Below are the code and all the weights of a small trained network. Each question names an input and a class and asks about switching units off, where a switched-off unit gives its printed mean instead of its output.

import numpy as np


def w(rows, s, z=0):
    codes = np.array(rows[::2]) - 128.0
    scale = np.full(codes.shape[1], s)
    scale[-1] = z or s
    return codes * scale


def f(y):
    return np.maximum(y, 0)


def log_softmax(a):
    a = a - a.max(-1, keepdims=True)
    return a - np.log(np.exp(a).sum(-1, keepdims=True))


def net(x, mask):
    res = np.array(x, float).reshape(1, 5) / 4 @ E
    y = f(res @ A[0][:, :-1].T + A[0][:, -1])
    res = res + np.where(mask, y, B[0][:, -1]) @ B[0][:, :-1]
    return log_softmax(res[-1] @ U[:, :-1].T + U[:, -1])


A, B = {}, {}
E = w([
[25,154,149,95,152,108,114,173],'x0',
[138,199,91,145,145,121,6,146],'x1',
[119,152,175,193,107,157,135,28],'x2',
[138,117,89,136,236,120,166,120],'x3',
[119,128,175,92,105,48,115,134],'x4',
],0.014)
A[0] = w([
[103,151,94,89,146,99,73,153,148],'n0',
[127,158,131,172,123,134,91,52,176],'n1',
[106,132,117,125,92,101,108,149,146],'n2',
[209,75,84,97,122,166,152,96,192],'n3',
[115,140,144,184,99,205,125,99,175],'n4',
[139,225,53,77,140,197,107,188,214],'n5',
[109,171,122,111,233,103,77,95,254],'n6',
[138,56,147,64,155,124,185,128,139],'n7',
[74,124,141,125,63,176,189,126,133],'n8',
[120,132,164,163,102,136,157,78,184],'n9',
[88,126,142,187,151,174,122,75,117],'n10',
[143,154,100,215,56,207,68,103,139],'n11',
[123,181,135,155,63,124,101,74,163],'n12',
[132,153,168,99,84,104,98,162,164],'n13',
[134,156,165,72,79,136,58,149,168],'n14',
[164,61,78,157,197,117,157,132,177],'n15',
[187,84,167,226,142,157,155,61,203],'n16',
[158,146,140,72,130,102,111,162,162],'n17',
[77,92,102,8,154,107,173,195,185],'n18',
[126,148,157,89,79,95,61,115,184],'n19',
[105,133,117,80,116,46,87,143,166],'n20',
[83,155,178,118,90,123,119,105,102],'n21',
],0.013,0.0059)
B[0] = w([
[174,125,147,33,114,116,92,181,203],'n0',
[37,102,88,128,183,99,138,42,204],'n1',
[181,109,161,144,104,109,102,85,165],'n2',
[224,95,62,209,68,153,218,118,218],'n3',
[68,140,117,242,188,162,63,174,205],'n4',
[120,64,66,78,92,233,74,205,239],'n5',
[84,174,91,5,159,87,151,211,231],'n6',
[110,111,196,157,63,210,214,104,208],'n7',
[136,160,187,185,143,187,112,164,200],'n8',
[98,199,137,196,174,121,138,131,199],'n9',
[90,159,111,156,233,105,113,137,188],'n10',
[118,36,84,201,167,142,83,96,232],'n11',
[133,126,130,164,177,101,77,71,206],'n12',
[185,140,178,99,91,94,27,97,187],'n13',
[208,81,136,158,87,121,15,70,201],'n14',
[173,190,96,94,44,153,204,202,220],'n15',
[152,243,35,253,202,98,214,81,243],'n16',
[165,93,156,18,43,100,152,51,180],'n17',
[80,58,201,62,29,189,224,144,255],'n18',
[166,86,142,109,125,35,15,101,199],'n19',
[196,122,135,42,41,80,139,109,202],'n20',
[147,212,200,136,174,113,66,129,183],'n21',
],0.0073,0.018)
U = w([
[54,213,145,53,187,54,166,86,152],'0',
[229,126,122,61,57,35,69,104,95],'1',
[76,198,73,158,216,122,117,90,153],'2',
[96,99,181,92,69,194,228,134,249],'3',
[233,190,22,157,122,144,229,110,50],'4',
[161,210,227,138,130,149,68,149,120],'5',
[138,157,21,42,144,180,122,254,109],'6',
[169,43,72,146,110,185,70,111,76],'7',
],0.0099,0.0022)

Each question gives the input, the list of numbers given to net, and the class t.
The units are the neurons (one row each of A and B). Each row of codes is followed by its name. A weight is (code - 128) times the scale printed after its matrix; where a second scale follows, it is the last column's (A, B and U).
mask holds one flag per neuron, in row order. A switched-off neuron (its flag False) gives its mean, the last column of its row in B, instead of its output. The means were averaged over made-up inputs and are rounded, as every weight is.
A unit's drop is (log p(t) with every unit on - log p(t) with that unit switched off) / (log p(t) with every unit on - log p(t) with every unit switched off).
The circuit of an input: a set's keep is (log p(t) with only the set's units on - log p(t) with every unit switched off) / (log p(t) with every unit on - log p(t) with every unit switched off). Starting from the 12 units with the biggest drops (on a tie, the unit counted first), units are removed one at a time, each time the one whose removal leaves the highest keep (on an exact tie, the one counted first), for as long as the keep stays at least 0.8.
circuit, biggest first: the units of the circuit, biggest drop first
unit that matters most: the unit with the biggest drop
top k neurons: the k neurons with the biggest drops, biggest first
drop of u: that unit's drop, to one decimal
input [6,1,-3,4,4], class 3: top 2 neurons : n18; n12
input [6,-7,-6,-7,7], class 1: unit that matters most : n13
input [5,-4,8,-4,5], class 5: top 2 neurons : n21; n8
input [-5,8,5,-7,-4], class 2: circuit, biggest first : n1; n4
input [-2,0,-6,-3,-2], class 1: circuit, biggest first : n4; n17
input [-4,3,-3,0,0], class 1: top 2 neurons : n16; n4
input [5,-4,0,-7,1], class 5: top 3 neurons : n8; n21; n3
input [6,-3,-6,1,8], class 3: top 2 neurons : n18; n7
input [1,-2,-6,7,-5], class 3: top 2 neurons : n18; n7
input [-4,4,-7,3,4], class 1: top 2 neurons : n17; n20
input [4,-5,4,2,-6], class 2: drop of n10 : 0.1
input [0,-3,8,-7,-3], class 2: drop of n16 : 0.0
input [7,-5,0,8,-8], class 3: drop of n18 : 0.1
input [6,-2,1,7,-7], class 6: unit that matters most : n6
